Below are the code and all the weights of a small trained network. Each question names an input and a class and asks about switching units off, where a switched-off unit gives its printed mean instead of its output.

import numpy as np


def w(rows, s, z=0):
    codes = np.array(rows[::2]) - 128.0
    scale = np.full(codes.shape[1], s)
    scale[-1] = z or s
    return codes * scale


def f(y):
    return np.maximum(y, 0)


def log_softmax(a):
    a = a - a.max(-1, keepdims=True)
    return a - np.log(np.exp(a).sum(-1, keepdims=True))


def net(x, mask):
    res = np.array(x, float).reshape(1, 2) / 4 @ E
    y = f(res @ A[0][:, :-1].T + A[0][:, -1])
    res = res + np.where(mask, y, B[0][:, -1]) @ B[0][:, :-1]
    return log_softmax(res[-1] @ U[:, :-1].T + U[:, -1])


A, B = {}, {}
E = w([
[251,41,55],'x0',
[217,199,233],'x1',
],0.012)
A[0] = w([
[183,72,111,150],'n1',
[71,196,140,171],'n2',
[165,97,111,8],'n3',
[245,123,117,232],'n4',
[151,112,67,245],'n5',
[38,118,77,239],'n6',
[32,82,126,228],'n7',
[129,110,57,221],'n8',
[115,129,55,2],'n9',
],0.012,0.0042)
B[0] = w([
[218,151,63,209],'n1',
[127,36,146,212],'n2',
[148,155,128,160],'n3',
[209,102,144,249],'n4',
[136,88,72,207],'n5',
[2,28,141,222],'n6',
[26,46,82,213],'n7',
[130,123,153,203],'n8',
[68,90,141,160],'n9',
],0.0079,0.013)
U = w([
[77,128,85,3],'0',
[102,44,102,3],'1',
[148,129,5,48],'2',
[132,112,161,252],'3',
[28,65,81,133],'4',
],0.012,0.0043)

Each question gives the input, the list of numbers given to net, and the class t.
The units are the neurons (one row each of A and B). Each row of codes is followed by its name. A weight is (code - 128) times the scale printed after its matrix; where a second scale follows, it is the last column's (A, B and U).
mask holds one flag per neuron, in row order. A switched-off neuron (its flag False) gives its mean, the last column of its row in B, instead of its output. The means were averaged over made-up inputs and are rounded, as every weight is.
A unit's drop is (log p(t) with every unit on - log p(t) with that unit switched off) / (log p(t) with every unit on - log p(t) with every unit switched off).
The circuit of an input: a set's keep is (log p(t) with only the set's units on - log p(t) with every unit switched off) / (log p(t) with every unit on - log p(t) with every unit switched off). Starting from all 9 units, units are removed one at a time, each time the one whose removal leaves the highest keep (on an exact tie, the one counted first), for as long as the keep stays at least 0.8.
units of the circuit, in order: the units of the circuit, biggest drop first
most important unit: the unit with the biggest drop
k most important neurons: the k neurons with the biggest drops, biggest first
drop when u is switched off: that unit's drop, to one decimal
input [7,-3], class 2: most important unit	n1
input [1,2], class 3: units of the circuit, in order	(n7, n6)
input [2,-1], class 2: 3 most important neurons	(n6, n2, n7)
input [2,3], class 3: 2 most important neurons	(n7, n5)
input [6,7], class 2: units of the circuit, in order	(n1, n6)
input [-1,3], class 3: 2 most important neurons	(n7, n6)
input [6,-4], class 2: 2 most important neurons	(n1, n2)
input [4,1], class 2: drop when n6 is switched off	0.1
input [8,-4], class 2: drop when n1 is switched off	0.2
input [-2,3], class 3: drop when n5 is switched off	0.1
